Each row has a class, written after it.
[  5 -18 -28  12   5  -5  13  11  -5  -3 -11  -4 -22   8  -5  -3  -7   5
  -2  24  15   4  12   5   5   3  17   6  15  14  -1   8]
<130>
[ -2 -17   2   0 -10   4   6  18  -6   7 -13  -4  -6   1   2  -5 -15  13
   5  18  -8   2   1   7 -12   0   5  -7 -13   3  -5 -21]
<148>
[  2   5   2 -16   9 -13   3 -12   1  -4  20  12  18   6  -6  -1  -5  -7
  -5  -3   1   3  18   5   2   1   3  -1   2 -13  -4  -6]
<138>
[ -7   7  -1 -27   5 -11  -2  -8  -6 -10  18  15  22   5 -18  -5   2 -14
   2  -8  -4  12  20  16   8  10  -4   8   9 -19  -8   3]
<130>
[  7   5 -16 -17  26  -1   1 -31  -3 -36 -44  52   2  18 -45 -16 -49   8
   4  11  26  26  15   3  17  -8  16  25 -12 -29  -6 -69]
<39>
[ -8 -15 -24  12  10  -4  -4   6   8  -2  -2  -6 -13  -3   1   0  -9   4
  12  21  -5  -2  14  13   6  15  14  15   6  -8 -12   7]
<179>
[ -6  -4  -2  -7  -4   3 -18   6  -1   1   3  -3   6 -14   8   1   0  -2
   5   4 -14   0   6   2   4  13  -1   6  -3 -25  -8  19]
<108>
[  0 -29 -37  22  -4  -4   8  17  -1   2 -21   6 -30   1   9   3  -4   5
   4  36   7   5  16 -10   0  14  22  10  12  11  -4  23]
<39>
[ -8   0 -22 -15   3 -11  -5   8   8   6  -2  12   3 -10  -5   5   5  -9
   1   1   1   7  -5   1   5  10  -9  10   5 -16 -10  15]
<115>
[-12   2  -1 -14  -6  -7   5  12  -6  -1 -14  -5  19  -1  -5  -6 -20  -8
  11   0 -12  -2   3  13   3  -3   6   9  -1 -16  -8 -16]
<108>
[ -7 -12 -13  -1  -3   0 -12   7   7  -1   2   2  -5  -6   7   6  -4   3
   7  15 -16   2  10   7   6  18   5   5   1 -20  -8  19]
<60>
[  4  -2 -35  -3  26  -9  13 -14  18 -11   7  25  -2  10 -11  17  -7 -13
  -9  18  21  -5  14 -22   8  -2   8  14  29 -14 -13  15]
<60>
[ -5  -1 -10 -16  -2  -4  -9  -3  12   8   3  12   7 -13  -4  10   7  -6
  -1  -5  -4   7  -8  -2   1   7 -17   7  -2 -21  -6   9]
<115>
[  5  -9 -11  11  17 -14   4  18 -16  12  -8 -20 -17  13  -5 -21 -19  15
  -7  21  15 -20  -7  -1   5 -13  -1   4   0 -11   9  -5]
<108>
[ -7   2 -13 -23  -2 -16  -6  12  -9  -1  -9  22  13 -10  -7  10   2  -8
  -5  -2   2  14 -14   6  11  10 -12   6   0 -19 -16  10]
<130>
[-16  -9  -7  -4 -10  -7   2   5   0  -2 -17   6  14  -8  -4   3 -20 -11
  10   4  -7   2  14  17   4  -1  11  12   0 -17  -6  -7]
<39>
[  0 -19 -25  22   4  -4   1  18  -2   4 -11 -12 -31   8  11 -15  -8  14
   5  27   8  -4   9   9   2  13  16   6  11  13   5   9]
<179>
[ -3 -17 -26  15   1  -4 -13   7   8  -2  -9   4 -14 -11   1  -1  -9   9
   9  22  -5  -5   9   6   8   9   3  12  -4  -8 -12  22]
<60>
[  5   3   3  -5  12  -9   0 -17   3  -6  20  10  13  11  -4   0  -5  -5
  -1  -4   3   1  14  10   2   7  -2   3   4  -9   0 -10]
<179>
[  6  -2   4 -13   7 -10  -1  -7   2  -2  13  13  23   8  -7   4  -6  -6
   0   0  -2   6  18  12   0   7  -4   4  -3 -14  -1  -2]
<115>
[  1  -7  -6  -5  12 -10  -4 -13   7  -6  15  12   9   8  -2   4  -4  -5
  -3   3   7  -1  12   8   2   8   3   4   4 -15  -2   1]
<179>
[ -3  12   7  -7  -4  -1 -18  12 -10  -2   3 -14   7 -11   9   0   8  -3
   8 -10 -21  -7   0  23  15  16  -7   4   2 -21   2  24]
<60>
[-13   6  17 -23 -12  -5   6  -6   3   2  -2  -2  38 -10 -12  14  -8  -7
   1 -22 -21  -6  -4  13   6 -10 -17   3  -9 -22 -10 -13]
<60>
[  6   6  13 -16  10  -8  -1  -7   1  -8  11  13  23  12  -4   7  -5  -4
  -5  -4  -4  -2  11  10   5   3  -8   0  -6 -16  -1  -3]
<60>
[ 24  22  22 -11  27  -1   6  -9 -30 -20  14 -13  31  22 -12 -30  -2   0
  -2 -11  -7  -9  26  28  15   3 -13   9   5   2  10 -24]
<60>
[ -7 -17  -4  -2 -15  -3   7  21  -7  17  -8 -12  -7  -3   1  -4 -16  14
   4  17  -7  -1  -3   4  -8  -4   3 -10 -13  -3   2 -19]
<138>
[-15   0 -23 -14   4 -12  -8  -2   5   3   3  10   2 -11  -9   1  12 -13
   3  -4   3   4 -13   1   8  11 -17  16   7 -18 -10  10]
<179>
[  4   5  -2 -20  13 -10   4 -13  -3  -6  26  15  15   8 -15   7  -2  -6
  -4  -9   6   3  14   7   2  11  -2   4   7 -17  -7  -6]
<179>
[  0 -13 -14   9   3  -1  10   5   3  -1  -6  -2 -17  10  -2 -14  -4   1
   6  17  -3  -1  17   3  -3   3  17   9  13  11  -2  -1]
<148>
[ -6 -12  -1  -5  -9  11 -13   2   3   0   7   1  12 -16   6   4   4  -4
   1  -2 -21  -2  13  -1   2  11   3   5   3 -27  -1  15]
<32>
[-16   4  -3 -19 -11 -16   2  -2  -3   4  -2  -5  16  -9 -13  -5 -12  -6
   8 -12 -10   0   2  21   7  -7   1   6  -8 -16  -4  -7]
<138>
[ -8 -19 -37  13  -1   5 -13   3   5  -4 -15  -5  -5 -15  19   5   2  -2
  14  28 -10  -1   7  -5   7  21  15  10  11 -10 -11  27]
<179>
[ -5 -18 -22   7  -6 -11  10  14  -3   8  -5  -3 -18   4   0  -6  -6   3
   5  22   1   1   9   4  -1   7  20   1   6   4   2   6]
<138>
[  11   -7  -23   31  -26  -15   29   45  -14    8 -114  -19   30   -8
   37    5  -63   29   28   55  -37  -19   38    4   18   -1   25   23
   21    8   -6  -23]
<148>
[-14   2   6 -18 -11  -5   2  -1   0  -1  -7   4  22  -7  -4  -5 -17  -7
  11  -5 -18   3   8  20   0  -3   4   5  -2 -16 -11 -13]
<148>
[ -4 -19 -23   4  -7  -4  11  23  -3   6  -1  -4 -23   8   0 -11  -1   4
   4  12  -8   0  11  -3  -2  11  18   2  15   2   6   9]
<32>
[  1  -8 -25   9  12 -12 -22  14   4  10  -4 -25 -12 -22  13 -15  -8   4
  17  31 -23 -28   7  18  10   6 -19  16  -9 -19 -11  26]
<108>
[ -7  -4  -8  -5  -8   2 -12   5   0  -2  -4  -2   1 -16  10   0   1  -1
   9   7 -17   3  10   9   4  16   4   6   6 -14 -11  17]
<148>
[-10  -6 -12 -12  -1  -6  -3  -1  10   4  -3  17  -2 -15  -3  16  10  -8
  -8  -6  -1   7  -3  -7   5   8  -8  11   5 -22 -11  11]
<39>
[-17 -14 -25 -11  -6  -6 -14  21   5   3   2  14 -16  -6  -4 -10   0 -10
   9  15  -1   7   9   5   2  25   7  10  20 -29  -1  20]
<108>
[  1 -18 -28   0  -1  -8   2  25   2   8  -9   0 -21   5  -1  -5  -5  11
   8  23   2   4  15   8  -2  17  11   4   6   2  -1  13]
<115>
[ -9 -30  -3   3  -8   5   2   5  -3  11  -5  -7  -7   3   4  -7  -7   8
   5  26 -10   3  -1  -6 -10  -6   5  -3 -18   3   1 -11]
<138>
[-11  -9 -19  -7 -10  -4   6  13  -4   0 -15   2  11  -7  -1   1 -15  -8
   9   5 -13  -1   4   1   4  -2  13  14   2 -13  -6   3]
<32>
[  1   5   2 -11   9  -8  -2 -13   1  -7  17  12  18   5  -6   2  -1  -8
  -1  -7   2   2  11  11   3  10  -5   5   4 -12  -4  -5]
<179>
[ -3  -5  -6  -2  -3   6 -10  12   0  -1   3  -4  -2  -7  11   1   3  -3
   9   5 -25  -4  16   3   6  16  12   9   9 -19   0  23]
<32>
[-14 -12 -12  -8  -9   1 -12   2   1   2   4  -2   8 -18   8  11   9  -8
   9  11 -22   3   8   2   5  20  16   1   1 -27 -10  27]
<138>
[ -2 -21   7  -1  -8  24   9  16  -1   7 -16  -5 -10   7  -3   8  -9  19
   1  28  -8  -4  -2 -16 -12  -5  -3  -8 -16   1  -3 -18]
<60>
[ -1   2   5 -19   7 -16   1 -11   1  -4  26  12  20   7 -12  -1  -7  -8
  -4  -7   2   5  23  16   2   4   4  -1   3 -19   0  -7]
<138>
[  2   7   4 -11  13 -12  -1 -14  -1  -7  20  12  18   6  -9  -2  -4  -5
  -5 -12   3   2   9  13   7   6  -5   4   2 -10  -7  -7]
<179>
[ -7 -22   5 -10  -7   7  10  17 -21   7  -7  -9  15   0  -8  13   4 -10
  -1   3 -17  -3   9  -5   6   3   6  25  13 -24   7  14]
<32>
[ -6 -18 -33  15  -6  -4  18  16  -1   6 -14  -2 -28   5   1  -9 -11   8
   5  29   5   7  10 -10   0   3  30   4  14  18  -6   4]
<138>
[  7   4   1 -10  12  -8   3   0   0  -9   9  18  15  12  -1   9  -7  -4
  -5   3  -2   2  15   3   6   7   2   7   6 -10  -9   2]
<60>
[ -8   6  -1  -1  -1   1 -16  10  -2  -3  -1  -7   8 -10  11 -11   2  -5
  10   5 -21  -7  12   9   9  16   7   5   6 -18  -9  23]
<108>
[ 14  11   3   1  22  -3  12 -14   0 -12   7  14   2   8 -12   7   8   1
 -18 -18  11  10  17 -13  11  -2  -2  17  10   9 -14 -11]
<39>
[ -8 -22 -10  -5 -10   5   2  33  -6  11 -11  -2 -12   3   6   6 -13  16
   3  26  -5   5  -7  -3  -9   9   1  -6 -11  -9  -4  -8]
<60>
[ -6 -25  -5  -2 -14   7  10  22  -2  10 -15   4 -13   2   3  -2 -17  14
   3  26  -5   5   0  -2 -17   1  13  -8  -8   3  -9 -17]
<148>
[ 15  12  12 -21  -2 -13 -46  -7   6 -14   4  24  16 -21  -4  23   2  12
  27   5 -51   8  -2  36  14  54 -37 -11 -50 -60  -9 -11]
<60>
[-12 -10 -24 -13  -3  -9  -9   1   5   3  -7  15   3 -12   1   3   5  -7
  -1  12  -4   7  -6  -5   6   6 -10   8   3 -16 -14  24]
<130>
[ -7 -23  -1   2 -19   7   4  31  -7  14  -9  -4  -2  -1  12  -5 -18  11
   2  26  -4   0  -4  -6 -18   3   6 -15 -11  -4  -1 -15]
<108>
[-21  -8 -25 -30  -8 -13  -9  -6  17   7   5  12  -6  -9  -8  25   4 -15
   8   4   2   9  -6 -17  -2   2 -18   9   8 -34  -7  21]
<148>
[ -6 -20 -25   9   0   0   8  15   1   3 -13   2 -21   7   3  -8  -7   4
   2  33   1   6  14  -2   1   7  19   9  16   7  -6  13]
<130>
[ -7  -1 -16 -19  -4  -9  -6  -1  10  11   6  12   0 -10  -2   9  10  -7
  -1  -3  -3  13  -7  -6   3  12 -18   9   2 -15  -6  20]
<115>
[ -1  -5  17   3  -9   2   4  29 -10  14  -6 -13   0   3   7  -8 -16  10
   2  10 -12 -11  -5   6  -9  -5  -1  -8 -12  -2  -1 -19]
<108>
[-16  -6  -7  -4  -9   5 -16   1   0  -2  -2   2  13 -24   5   0   3  -2
   3   3 -19  10   3   6  12  12  -1   6   3 -18 -21  21]
<130>
[-13  -8  15  -7  -6  -5  14  14   1   5  -5 -13  24   4  -3 -14 -32  -4
   4  -2 -14 -13  18  27  -4 -19  13   6   1  -4  -9 -26]
<108>
